Below are the code and all the weights of a small trained network. Each question names an input and a target symbol and asks about switching units off, where a switched-off unit gives its printed mean instead of its output.

import numpy as np


def w(rows, s, z=0):
    codes = np.array(rows[::2]) - 128.0
    scale = np.full(codes.shape[1], s)
    scale[-1] = z or s
    return codes * scale


def norm(h):
    return h / np.sqrt((h * h).mean(-1, keepdims=True) + 1e-5)


def f(y):
    return np.maximum(y, 0)


def softmax(a):
    e = np.exp(a - a.max(-1, keepdims=True))
    return e / e.sum(-1, keepdims=True)


def log_softmax(a):
    a = a - a.max(-1, keepdims=True)
    return a - np.log(np.exp(a).sum(-1, keepdims=True))


def net(x, mask):
    ids = ['ΓΔΣΩαεηθλμξπτ'.index(c) for c in x.split()]
    T = len(ids)
    res = E[ids] + P[:T]
    r = norm(res)
    for j in range(2):
        rows = slice(3 * j, 3 * j + 3)
        q, k, v = (r @ M[0][rows].T for M in (Q, K, V))
        z = softmax(np.where(np.tri(T) > 0, q @ k.T / 3**0.5, -1e9)) @ v
        o = O[0][rows]
        res = res + np.where(mask[j], z, o[:, -1]) @ o[:, :-1]
    y = f(norm(res) @ A[0][:, :-1].T + A[0][:, -1])
    res = res + np.where(mask[2:26], y, B[0][:, -1]) @ B[0][:, :-1]
    return log_softmax(norm(res)[-1] @ U[:, :-1].T + U[:, -1])


Q, K, V, O, A, B = {}, {}, {}, {}, {}, {}
E = w([
[158,128,154,87],'Γ',
[116,162,118,162],'Δ',
[138,138,202,104],'Σ',
[83,136,94,122],'Ω',
[151,122,86,155],'α',
[191,176,120,133],'ε',
[156,150,133,125],'η',
[158,149,195,162],'θ',
[124,158,164,101],'λ',
[132,121,253,75],'μ',
[143,171,126,85],'ξ',
[100,133,106,156],'π',
[138,129,66,68],'τ',
],0.026)
P = w([
[113,42,185,79],'0',
[82,136,193,80],'1',
[168,199,33,104],'2',
[79,137,190,87],'3',
[229,234,16,111],'4',
[65,162,134,132],'5',
[161,165,11,86],'6',
[67,181,143,176],'7',
[227,161,65,57],'8',
[65,204,136,199],'9',
[209,166,82,97],'10',
[74,212,151,176],'11',
],0.013)
Q[0] = w([
[72,108,128,196],'h0',
[70,171,92,142],'h0',
[165,113,117,155],'h0',
[43,139,129,93],'h1',
[248,187,126,101],'h1',
[214,130,103,112],'h1',
],0.015)
K[0] = w([
[136,193,86,137],'h0',
[68,155,156,81],'h0',
[189,73,127,186],'h0',
[100,197,144,170],'h1',
[167,45,162,95],'h1',
[101,4,152,140],'h1',
],0.012)
V[0] = w([
[150,81,171,94],'h0',
[189,72,126,103],'h0',
[213,153,136,82],'h0',
[42,183,159,101],'h1',
[85,85,52,41],'h1',
[99,70,117,251],'h1',
],0.014)
O[0] = w([
[189,97,144,168,197],'h0',
[210,128,78,177,150],'h0',
[200,189,54,143,205],'h0',
[85,152,210,4,130],'h1',
[127,17,85,51,143],'h1',
[102,89,146,198,2],'h1',
],0.013,0.0056)
A[0] = w([
[88,110,136,127,49],'n0',
[53,160,116,51,123],'n1',
[106,43,206,127,153],'n2',
[146,81,143,51,142],'n3',
[156,105,169,142,13],'n4',
[136,181,184,245,105],'n5',
[94,173,148,170,160],'n6',
[157,15,85,247,105],'n7',
[125,135,193,231,137],'n8',
[69,62,139,126,125],'n9',
[131,173,170,197,90],'n10',
[111,87,250,112,91],'n11',
[10,138,113,71,186],'n12',
[149,101,108,87,49],'n13',
[179,100,212,117,79],'n14',
[202,63,143,116,72],'n15',
[158,101,132,208,141],'n16',
[201,106,183,90,2],'n17',
[197,135,220,201,116],'n18',
[114,142,36,119,198],'n19',
[104,145,145,166,123],'n20',
[138,80,124,100,8],'n21',
[140,178,144,91,133],'n22',
[136,111,176,108,62],'n23',
],0.012,0.0081)
B[0] = w([
[115,72,152,165,129],'n0',
[34,71,49,121,211],'n1',
[116,67,240,123,159],'n2',
[124,94,99,163,193],'n3',
[122,73,241,112,128],'n4',
[2,219,148,93,170],'n5',
[36,99,126,158,177],'n6',
[66,152,101,146,213],'n7',
[75,239,158,53,163],'n8',
[119,46,113,154,143],'n9',
[46,223,167,122,150],'n10',
[170,133,234,110,172],'n11',
[65,62,117,108,214],'n12',
[58,132,162,159,134],'n13',
[172,167,101,173,157],'n14',
[148,53,78,216,153],'n15',
[59,156,98,165,178],'n16',
[137,197,34,155,144],'n17',
[108,193,70,179,178],'n18',
[105,143,192,183,255],'n19',
[80,106,172,103,141],'n20',
[52,217,175,159,128],'n21',
[85,140,157,168,234],'n22',
[154,158,104,125,136],'n23',
],0.0099,0.0074)
U = w([
[194,107,83,137,129],'Γ',
[58,137,162,123,189],'Δ',
[157,170,154,136,101],'Σ',
[94,66,129,105,254],'Ω',
[107,89,58,253,167],'α',
[159,135,107,163,95],'ε',
[151,134,107,154,68],'η',
[63,220,164,165,126],'θ',
[133,130,125,79,29],'λ',
[178,152,177,121,202],'μ',
[134,159,47,19,37],'ξ',
[125,78,138,145,121],'π',
[146,75,42,95,38],'τ',
],0.013,0.0049)

Each question gives the input, a string of symbols that net reads in full, and the target symbol t.
The units are the heads (3 rows each of Q, K, V and O) and the neurons (one row each of A and B). Each row of codes is followed by its name. A weight is (code - 128) times the scale printed after its matrix; where a second scale follows, it is the last column's (O, A, B and U).
mask holds one flag per unit, heads first, then neurons. A switched-off unit (its flag False) gives its mean, the last column of its rows in O or B, instead of its output. The means were averaged over made-up inputs and are rounded, as every weight is.
A unit's drop is (log p(t) with every unit on - log p(t) with that unit switched off) / (log p(t) with every unit on - log p(t) with every unit switched off).
The circuit of an input: a set's keep is (log p(t) with only the set's units on - log p(t) with every unit switched off) / (log p(t) with every unit on - log p(t) with every unit switched off). Starting from the 12 units with the biggest drops (on a tie, the unit counted first), units are removed one at a time, each time the one whose removal leaves the highest keep (on an exact tie, the one counted first), for as long as the keep stays at least 0.8.
circuit, biggest first: the units of the circuit, biggest drop first
heads that matter: for each layer, one digit per head in row order, 1 if its drop is at least 0.15 and else 0, layers parted by /
drop when u is switched off: that unit's drop, to one decimal
input μ ξ μ, target μ: heads that matter	11
input α π α α α α α Ω, target Ω: heads that matter	00
input θ ξ τ α α α ξ Γ Δ α τ, target θ: heads that matter	01
input α μ Ω ξ α α, target Ω: circuit, biggest first	(h0; h1; n12)
input τ Δ ε ε α α Σ, target τ: circuit, biggest first	(h1)
input θ Γ α α Σ μ Δ α μ Ω, target Ω: heads that matter	10
input α Γ τ, target α: heads that matter	01
input τ α α μ, target μ: heads that matter	00
input Ω θ ξ, target Ω: circuit, biggest first	(h1; h0)
input Ω Δ α π π α ε, target Ω: circuit, biggest first	(h0; h1)
input Ω μ η, target Ω: circuit, biggest first	(h1; h0)
input Δ ξ μ Ω ξ Γ θ Δ ξ α, target Δ: circuit, biggest first	(h0; h1; n12)
input α α α ξ Σ ξ, target ξ: drop when n22 is switched off	-0.1
input τ μ θ θ θ Δ τ α α Σ α, target τ: drop when h1 is switched off	1.1
input ξ μ Σ α Σ, target ξ: circuit, biggest first	(h1)
input α ε Σ Ω Ω ξ α Δ μ, target α: drop when h1 is switched off	0.3
input α α Ω α θ μ ξ Ω τ Γ, target Ω: drop when n12 is switched off	0.1
